Here is a tiny trained network, its code and every weight. The questions are about switching its units off for an input and a class, where a switched-off unit gives its printed mean instead of its output.

import numpy as np


def w(rows, s, z=0):
    codes = np.array(rows[::2]) - 128.0
    scale = np.full(codes.shape[1], s)
    scale[-1] = z or s
    return codes * scale


def f(y):
    return np.maximum(y, 0)


def log_softmax(a):
    a = a - a.max(-1, keepdims=True)
    return a - np.log(np.exp(a).sum(-1, keepdims=True))


def net(x, mask):
    res = np.array(x, float).reshape(1, 8) / 4 @ E
    y = f(res @ A[0][:, :-1].T + A[0][:, -1])
    res = res + np.where(mask, y, B[0][:, -1]) @ B[0][:, :-1]
    return log_softmax(res[-1] @ U[:, :-1].T + U[:, -1])


A, B = {}, {}
E = w([
[135,121,122,121,132,116,126,127,126,128,132],'x0',
[62,159,103,146,68,31,182,173,214,76,202],'x1',
[125,218,78,6,106,183,114,112,134,192,184],'x2',
[165,212,90,232,176,124,119,58,59,118,227],'x3',
[35,100,233,100,139,103,82,23,130,150,175],'x4',
[154,191,164,189,64,91,95,133,165,254,96],'x5',
[130,132,129,123,132,128,129,123,131,129,128],'x6',
[71,81,60,190,215,159,29,162,217,171,153],'x7',
],0.0081)
A[0] = w([
[164,191,202,110,27,74,197,117,41,126,99,32],'n0',
[212,69,166,73,160,207,79,100,91,172,66,62],'n1',
[137,165,118,146,136,82,115,106,103,135,179,85],'n2',
[182,102,135,78,77,112,201,100,88,70,157,80],'n3',
[62,129,111,124,60,41,169,178,206,112,163,52],'n4',
[143,189,73,25,106,160,107,134,130,176,203,179],'n5',
[151,161,123,167,155,128,142,108,89,131,166,54],'n6',
[144,117,132,148,165,159,126,119,132,157,107,135],'n7',
[137,176,98,174,173,136,148,121,22,153,226,56],'n8',
[135,172,124,187,78,47,109,133,219,204,88,160],'n9',
[88,121,79,176,180,132,83,167,215,200,150,122],'n10',
[252,148,1,165,83,148,173,228,135,101,61,123],'n11',
[58,95,69,71,143,84,164,140,91,20,183,147],'n12',
[175,187,180,149,33,88,125,101,129,165,99,159],'n13',
[100,164,103,128,57,56,177,140,242,84,222,2],'n14',
[153,67,180,220,149,38,130,146,128,71,59,95],'n15',
[48,94,239,107,114,90,91,28,127,138,172,95],'n16',
[103,134,128,57,115,156,141,152,161,158,104,129],'n17',
[172,155,109,174,147,101,132,73,106,88,205,23],'n18',
[119,22,164,26,90,89,148,187,167,118,65,100],'n19',
],0.0088,0.0052)
B[0] = w([
[129,49,76,89,106,189,38,102,212,73,178,217],'n0',
[183,167,182,161,98,175,71,211,84,110,89,224],'n1',
[118,93,156,172,129,114,136,170,139,177,52,166],'n2',
[130,89,80,139,158,187,96,106,188,90,162,194],'n3',
[199,177,128,157,107,160,69,182,76,121,98,202],'n4',
[53,132,171,143,75,28,148,1,60,72,139,228],'n5',
[118,148,125,182,97,97,129,183,175,155,121,168],'n6',
[138,142,169,112,117,118,108,128,110,90,114,164],'n7',
[108,149,133,169,96,128,142,165,198,156,44,208],'n8',
[158,136,86,114,222,124,200,88,78,114,66,217],'n9',
[134,81,64,48,118,166,74,73,185,38,149,218],'n10',
[98,148,170,57,165,104,150,164,133,202,232,253],'n11',
[182,119,157,150,210,141,172,117,83,91,81,218],'n12',
[139,117,98,122,236,119,145,99,122,55,92,208],'n13',
[213,154,181,140,60,167,67,194,72,135,137,205],'n14',
[44,109,178,113,33,53,119,41,69,105,182,207],'n15',
[147,148,110,57,169,143,183,213,128,220,223,211],'n16',
[78,124,186,166,99,99,171,120,164,128,66,183],'n17',
[67,172,75,154,90,130,155,176,227,174,40,183],'n18',
[82,164,90,201,125,96,157,146,216,184,62,221],'n19',
],0.0076,0.013)
U = w([
[72,130,111,199,76,95,143,158,233,182,49,92],'0',
[120,51,65,90,125,162,16,108,208,58,170,99],'1',
[203,152,169,168,65,153,35,179,35,138,113,99],'2',
[111,126,146,71,166,97,170,173,129,236,249,103],'3',
[44,100,168,150,48,29,133,47,62,98,143,120],'4',
[117,123,134,142,166,98,125,122,128,108,118,251],'5',
[152,106,102,147,254,117,190,102,78,74,63,124],'6',
],0.0086,0.015)

Each question gives the input, the list of numbers given to net, and the class t.
The units are the neurons (one row each of A and B). Each row of codes is followed by its name. A weight is (code - 128) times the scale printed after its matrix; where a second scale follows, it is the last column's (A, B and U).
mask holds one flag per neuron, in row order. A switched-off neuron (its flag False) gives its mean, the last column of its row in B, instead of its output. The means were averaged over made-up inputs and are rounded, as every weight is.
A unit's drop is (log p(t) with every unit on - log p(t) with that unit switched off) / (log p(t) with every unit on - log p(t) with every unit switched off).
The circuit of an input: a set's keep is (log p(t) with only the set's units on - log p(t) with every unit switched off) / (log p(t) with every unit on - log p(t) with every unit switched off). Starting from the 12 units with the biggest drops (on a tie, the unit counted first), units are removed one at a time, each time the one whose removal leaves the highest keep (on an exact tie, the one counted first), for as long as the keep stays at least 0.8.
units of the circuit, in order: the units of the circuit, biggest drop first
unit that matters most: the unit with the biggest drop
top k neurons: the k neurons with the biggest drops, biggest first
drop of u: that unit's drop, to one decimal
input [3,6,8,-5,2,2,1,1], class 4: top neuron -> (n5)
input [6,-6,-5,8,1,8,7,7], class 0: top 3 neurons -> (n8 n18 n6)
input [2,4,6,7,2,-3,2,-5], class 0: top 2 neurons -> (n18 n8)
input [-2,8,-8,-5,8,-2,-2,-1], class 2: top 3 neurons -> (n4 n14 n11)
input [-3,-6,-6,-4,1,-5,1,-7], class 1: top 3 neurons -> (n0 n3 n5)
input [8,8,-7,-4,4,1,4,2], class 2: top 3 neurons -> (n4 n14 n5)
input [4,-1,6,8,6,-2,-1,-2], class 0: units of the circuit, in order -> (n8 n18)
input [7,5,5,-8,6,-8,1,-7], class 0: top 2 neurons -> (n19 n17)
input [1,-4,5,-3,3,7,2,1], class 6: units of the circuit, in order -> (n9 n13)
input [-5,-1,8,-5,4,-8,-7,-5], class 4: top 4 neurons -> (n5 n9 n13 n17)
input [3,1,-8,-5,3,-3,-1,6], class 4: top 2 neurons -> (n15 n0)
input [-1,4,-1,1,2,1,-2,-2], class 2: units of the circuit, in order -> (n14 n4)
input [-7,2,-5,4,5,8,6,2], class 6: top 3 neurons -> (n9 n13 n11)
input [0,2,4,-3,6,-8,8,-1], class 6: unit that matters most -> n12
input [-6,2,7,7,4,-3,-1,-1], class 0: top 3 neurons -> (n8 n18 n15)
input [2,-8,-7,6,4,4,-8,2], class 2: drop of n11 -> 0.1
input [-6,7,0,-1,4,7,-6,3], class 2: drop of n14 -> 0.9
input [-4,-2,5,-8,1,-7,3,1], class 0: drop of n19 -> 0.8
